Below are the code and all the weights of a small trained network. Each question names an input and a target symbol and asks about switching units off, where a switched-off unit gives its printed mean instead of its output.

import numpy as np


def w(rows, s, z=0):
    codes = np.array(rows[::2]) - 128.0
    scale = np.full(codes.shape[1], s)
    scale[-1] = z or s
    return codes * scale


def norm(h):
    return h / np.sqrt((h * h).mean(-1, keepdims=True) + 1e-5)


def f(y):
    return np.maximum(y, 0)


def softmax(a):
    e = np.exp(a - a.max(-1, keepdims=True))
    return e / e.sum(-1, keepdims=True)


def log_softmax(a):
    a = a - a.max(-1, keepdims=True)
    return a - np.log(np.exp(a).sum(-1, keepdims=True))


def net(x, mask):
    ids = ['αβδεξσφω'.index(c) for c in x.split()]
    T = len(ids)
    res = E[ids] + P[:T]
    q, k, v = (norm(res) @ M[0].T for M in (Q, K, V))
    z = softmax(np.where(np.tri(T) > 0, q @ k.T / 2**0.5, -1e9)) @ v
    res = res + np.where(mask[0], z, O[0][:, -1]) @ O[0][:, :-1]
    y = f(norm(res) @ A[0][:, :-1].T + A[0][:, -1])
    res = res + np.where(mask[1:9], y, B[0][:, -1]) @ B[0][:, :-1]
    return log_softmax(norm(res)[-1] @ U[:, :-1].T + U[:, -1])


Q, K, V, O, A, B = {}, {}, {}, {}, {}, {}
E = w([
[157,138,181,196,136,172],'α',
[44,174,78,181,129,157],'β',
[170,148,86,146,126,149],'δ',
[13,166,32,251,206,33],'ε',
[54,118,20,70,187,115],'ξ',
[203,142,111,91,196,129],'σ',
[82,169,68,129,142,162],'φ',
[170,109,70,152,134,127],'ω',
],0.012)
P = w([
[93,124,166,99,82,118],'0',
[175,220,162,146,213,69],'1',
[157,90,95,119,159,205],'2',
[42,161,107,119,131,155],'3',
[176,222,169,144,218,74],'4',
[161,103,89,130,157,206],'5',
[43,169,107,128,128,159],'6',
[175,219,165,144,212,72],'7',
[165,109,85,136,161,210],'8',
[12,188,114,122,105,128],'9',
],0.011)
Q[0] = w([
[111,116,197,70,154,216],'head 1',
[150,156,83,40,5,214],'head 1',
],0.018)
K[0] = w([
[131,155,161,128,195,192],'head 1',
[189,216,5,166,184,203],'head 1',
],0.021)
V[0] = w([
[142,40,1,146,40,41],'head 1',
[226,203,57,23,79,179],'head 1',
],0.009)
O[0] = w([
[193,171,37,218,109,176,135],'head 1',
[112,254,163,109,108,133,251],'head 1',
],0.0073,0.0025)
A[0] = w([
[154,79,149,140,131,251,55],'neuron 1',
[112,121,226,95,118,48,79],'neuron 2',
[157,159,87,81,184,92,84],'neuron 3',
[215,126,143,93,121,198,1],'neuron 4',
[193,153,176,195,144,71,82],'neuron 5',
[184,162,184,69,128,188,83],'neuron 6',
[179,130,169,109,211,51,85],'neuron 7',
[184,61,126,173,191,161,79],'neuron 8',
],0.016,0.0063)
B[0] = w([
[147,200,194,41,89,154,187],'neuron 1',
[230,32,181,151,178,104,201],'neuron 2',
[144,29,154,102,123,71,254],'neuron 3',
[156,59,156,147,200,251,162],'neuron 4',
[141,47,126,35,109,128,215],'neuron 5',
[97,133,80,164,85,24,217],'neuron 6',
[90,236,124,157,67,242,246],'neuron 7',
[74,128,113,209,177,21,211],'neuron 8',
],0.017,0.0052)
U = w([
[118,75,173,151,190,189,181],'α',
[10,59,144,182,54,141,82],'β',
[118,192,84,67,69,2,1],'δ',
[78,132,102,188,227,37,43],'ε',
[99,49,58,30,152,109,143],'ξ',
[120,139,210,132,98,43,121],'σ',
[86,134,143,27,92,193,195],'φ',
[177,128,49,133,116,132,156],'ω',
],0.0092,0.0036)

Each question gives the input, a string of symbols that net reads in full, and the target symbol t.
The units are the heads (2 rows each of Q, K, V and O) and the neurons (one row each of A and B). Each row of codes is followed by its name. A weight is (code - 128) times the scale printed after its matrix; where a second scale follows, it is the last column's (O, A, B and U).
mask holds one flag per unit, heads first, then neurons. A switched-off unit (its flag False) gives its mean, the last column of its rows in O or B, instead of its output. The means were averaged over made-up inputs and are rounded, as every weight is.
A unit's drop is (log p(t) with every unit on - log p(t) with that unit switched off) / (log p(t) with every unit on - log p(t) with every unit switched off).
The circuit of an input: a set's keep is (log p(t) with only the set's units on - log p(t) with every unit switched off) / (log p(t) with every unit on - log p(t) with every unit switched off). Starting from all 9 units, units are removed one at a time, each time the one whose removal leaves the highest keep (on an exact tie, the one counted first), for as long as the keep stays at least 0.8.
units of the circuit, in order: the units of the circuit, biggest drop first
k most important neurons: the k neurons with the biggest drops, biggest first
drop when u is switched off: that unit's drop, to one decimal
input β α ξ β ω ξ φ α, target β: 3 most important neurons => (neuron 8; neuron 7; neuron 5)
input φ β ξ α δ, target φ: units of the circuit, in order => (neuron 7)
input δ φ φ β δ φ ξ σ β, target φ: 2 most important neurons => (neuron 8; neuron 6)
input β ε σ ε ε, target β: units of the circuit, in order => (neuron 7; head 1; neuron 5)
input α ξ ω σ β ω ε β, target α: units of the circuit, in order => (head 1; neuron 2; neuron 7)
input φ β σ φ φ β σ σ σ, target β: 3 most important neurons => (neuron 6; neuron 7; neuron 4)
input δ φ ε β β ω φ α, target δ: units of the circuit, in order => (head 1; neuron 6; neuron 5)
input ξ ξ φ ξ β α ξ β α, target σ: units of the circuit, in order => (neuron 1; neuron 8)
input δ δ ε σ δ α σ ξ, target δ: units of the circuit, in order => (head 1; neuron 3; neuron 2)
input φ σ β β φ ω ε σ, target φ: 3 most important neurons => (neuron 7; neuron 5; neuron 8)
input φ β φ ε β φ, target δ: 2 most important neurons => (neuron 6; neuron 7)
input φ φ δ ξ ξ φ σ, target σ: units of the circuit, in order => (head 1; neuron 2; neuron 6)
input β ω β α ω δ σ φ, target β: 2 most important neurons => (neuron 7; neuron 3)
input φ β β, target φ: units of the circuit, in order => (neuron 1)
input ε ω ξ δ φ β α σ, target ε: units of the circuit, in order => (head 1; neuron 8)
input ε ε δ ω, target ω: 3 most important neurons => (neuron 8; neuron 7; neuron 6)
input ω ξ ξ φ β ω ω δ ξ α, target α: units of the circuit, in order => (head 1; neuron 2)
input β φ δ ξ ε ω ε δ, target β: 3 most important neurons => (neuron 7; neuron 8; neuron 5)
input ξ β ω σ α β ω ε, target ξ: 3 most important neurons => (neuron 5; neuron 8; neuron 6)
input ε β ω ε δ ω, target α: 2 most important neurons => (neuron 4; neuron 1)
input δ φ ε δ, target δ: 2 most important neurons => (neuron 7; neuron 8)
input α ξ β δ σ, target α: 2 most important neurons => (neuron 2; neuron 7)
input β β α, target σ: 4 most important neurons => (neuron 1; neuron 6; neuron 8; neuron 2)
input β φ ε σ, target σ: 2 most important neurons => (neuron 2; neuron 6)
input φ δ σ σ β ξ σ φ, target φ: drop when neuron 6 is switched off => 0.0
input β ξ ξ ξ ξ, target β: drop when head 1 is switched off => 0.3
input ξ ε β ε ε, target ξ: drop when head 1 is switched off => 0.5
